Here is a tiny trained network, its code and every weight. The questions are about switching its units off for an input and a class, where a switched-off unit gives its printed mean instead of its output.

import numpy as np


def w(rows, s, z=0):
    codes = np.array(rows[::2]) - 128.0
    scale = np.full(codes.shape[1], s)
    scale[-1] = z or s
    return codes * scale


def f(y):
    return y / 2 * (1 + np.tanh(0.7978845608 * (y + 0.044715 * y**3)))


def log_softmax(a):
    a = a - a.max(-1, keepdims=True)
    return a - np.log(np.exp(a).sum(-1, keepdims=True))


def net(x, mask):
    res = np.array(x, float).reshape(1, 6) / 4 @ E
    y = f(res @ A[0][:, :-1].T + A[0][:, -1])
    res = res + np.where(mask, y, B[0][:, -1]) @ B[0][:, :-1]
    return log_softmax(res[-1] @ U[:, :-1].T + U[:, -1])


A, B = {}, {}
E = w([
[239,189,115,162,131],'x0',
[169,98,255,98,118],'x1',
[121,87,139,243,53],'x2',
[75,227,158,104,54],'x3',
[128,128,127,130,133],'x4',
[130,130,130,129,128],'x5',
],0.0071)
A[0] = w([
[17,58,128,91,98,19],'neuron 0',
[2,99,146,101,153,115],'neuron 1',
[124,153,38,135,115,125],'neuron 2',
[105,145,61,133,120,7],'neuron 3',
[132,161,119,55,188,76],'neuron 4',
[141,145,112,40,176,57],'neuron 5',
[206,199,123,153,117,21],'neuron 6',
[181,69,114,151,181,41],'neuron 7',
[167,57,105,136,173,80],'neuron 8',
[136,170,126,60,195,104],'neuron 9',
[97,145,46,142,163,145],'neuron 10',
[132,158,118,55,185,105],'neuron 11',
[124,108,139,206,84,18],'neuron 12',
[112,134,41,132,129,53],'neuron 13',
[157,91,213,109,133,79],'neuron 14',
[169,55,108,139,174,73],'neuron 15',
[143,127,216,102,139,40],'neuron 16',
[176,35,111,140,163,49],'neuron 17',
[202,186,124,157,136,4],'neuron 18',
[110,196,165,98,58,54],'neuron 19',
[41,74,153,98,124,69],'neuron 20',
[166,65,207,96,110,105],'neuron 21',
[132,99,133,194,68,22],'neuron 22',
[109,200,149,106,45,95],'neuron 23',
[122,106,134,209,74,134],'neuron 24',
[105,141,50,146,151,63],'neuron 25',
[102,137,49,139,129,81],'neuron 26',
[99,206,167,107,68,48],'neuron 27',
[158,89,210,100,116,68],'neuron 28',
[161,100,197,98,110,29],'neuron 29',
[93,134,45,141,134,159],'neuron 30',
],0.0084,0.0022)
B[0] = w([
[254,86,95,157,220,229],'neuron 0',
[204,109,88,151,142,254],'neuron 1',
[156,164,188,155,133,210],'neuron 2',
[120,164,190,194,155,150],'neuron 3',
[110,38,133,214,56,224],'neuron 4',
[89,58,125,226,55,222],'neuron 5',
[193,88,65,168,192,201],'neuron 6',
[86,136,75,121,150,214],'neuron 7',
[25,169,91,115,151,220],'neuron 8',
[122,32,105,215,58,238],'neuron 9',
[125,175,192,150,105,221],'neuron 10',
[115,48,133,208,58,230],'neuron 11',
[120,49,106,175,64,185],'neuron 12',
[115,178,211,193,125,180],'neuron 13',
[113,196,173,188,130,229],'neuron 14',
[38,171,71,124,144,223],'neuron 15',
[120,149,147,187,133,200],'neuron 16',
[51,162,77,126,155,238],'neuron 17',
[175,88,87,153,167,180],'neuron 18',
[87,146,77,168,159,224],'neuron 19',
[214,140,108,162,178,211],'neuron 20',
[119,194,167,175,134,255],'neuron 21',
[118,73,112,195,73,187],'neuron 22',
[66,146,17,124,200,245],'neuron 23',
[129,58,114,152,75,234],'neuron 24',
[121,175,182,160,123,183],'neuron 25',
[135,180,213,190,124,185],'neuron 26',
[66,138,60,153,178,230],'neuron 27',
[120,171,162,190,135,224],'neuron 28',
[110,159,181,208,156,188],'neuron 29',
[147,176,199,155,111,221],'neuron 30',
],0.007,0.0031)
U = w([
[102,49,116,169,28,79],'0',
[27,158,54,128,176,77],'1',
[134,190,234,163,125,67],'2',
[247,99,80,138,180,95],'3',
[124,123,128,124,99,255],'4',
[126,128,125,125,111,231],'5',
[124,114,150,29,93,91],'6',
],0.011,0.0092)

Each question gives the input, the list of numbers given to net, and the class t.
The units are the neurons (one row each of A and B). Each row of codes is followed by its name. A weight is (code - 128) times the scale printed after its matrix; where a second scale follows, it is the last column's (A, B and U).
mask holds one flag per neuron, in row order. A switched-off neuron (its flag False) gives its mean, the last column of its row in B, instead of its output. The means were averaged over made-up inputs and are rounded, as every weight is.
A unit's drop is (log p(t) with every unit on - log p(t) with that unit switched off) / (log p(t) with every unit on - log p(t) with every unit switched off).
The circuit of an input: a set's keep is (log p(t) with only the set's units on - log p(t) with every unit switched off) / (log p(t) with every unit on - log p(t) with every unit switched off). Starting from the 12 units with the biggest drops (on a tie, the unit counted first), units are removed one at a time, each time the one whose removal leaves the highest keep (on an exact tie, the one counted first), for as long as the keep stays at least 0.8.
circuit, biggest first: the units of the circuit, biggest drop first
most important unit: the unit with the biggest drop
k most important neurons: the k neurons with the biggest drops, biggest first
drop when u is switched off: that unit's drop, to one decimal
input [5,-1,0,3,-2,4], class 3: circuit, biggest first : neuron 6; neuron 8; neuron 18
input [7,5,-3,3,-3,2], class 3: circuit, biggest first : neuron 6; neuron 18
input [-4,7,-5,7,-1,6], class 1: most important unit : neuron 23
input [-5,8,5,-8,-6,-7], class 1: circuit, biggest first : neuron 17; neuron 15; neuron 8
input [7,1,-4,2,-3,-3], class 3: circuit, biggest first : neuron 6; neuron 18
input [-8,6,4,-3,-6,5], class 3: 3 most important neurons : neuron 0; neuron 20; neuron 1
input [-8,4,2,0,2,-6], class 3: circuit, biggest first : neuron 0; neuron 20
input [-5,-1,0,4,-2,4], class 3: 2 most important neurons : neuron 0; neuron 1
input [3,7,-5,7,0,4], class 1: circuit, biggest first : neuron 23; neuron 27
input [-7,-4,-3,2,-3,4], class 3: 2 most important neurons : neuron 0; neuron 1
input [-1,3,2,5,3,-3], class 1: 2 most important neurons : neuron 23; neuron 27
input [8,7,0,8,-2,4], class 1: 3 most important neurons : neuron 23; neuron 27; neuron 19
input [8,-1,5,6,4,-3], class 3: 2 most important neurons : neuron 6; neuron 18
input [6,7,-6,-6,-1,4], class 2: circuit, biggest first : neuron 14
input [-8,-5,7,-7,-4,7], class 3: 3 most important neurons : neuron 0; neuron 20; neuron 1
input [5,0,-6,6,0,4], class 0: drop when neuron 27 is switched off : -0.1
input [-7,-7,-7,2,-7,-2], class 0: drop when neuron 6 is switched off : 0.0
input [3,3,-7,-8,-6,-1], class 1: drop when neuron 15 is switched off : 0.3
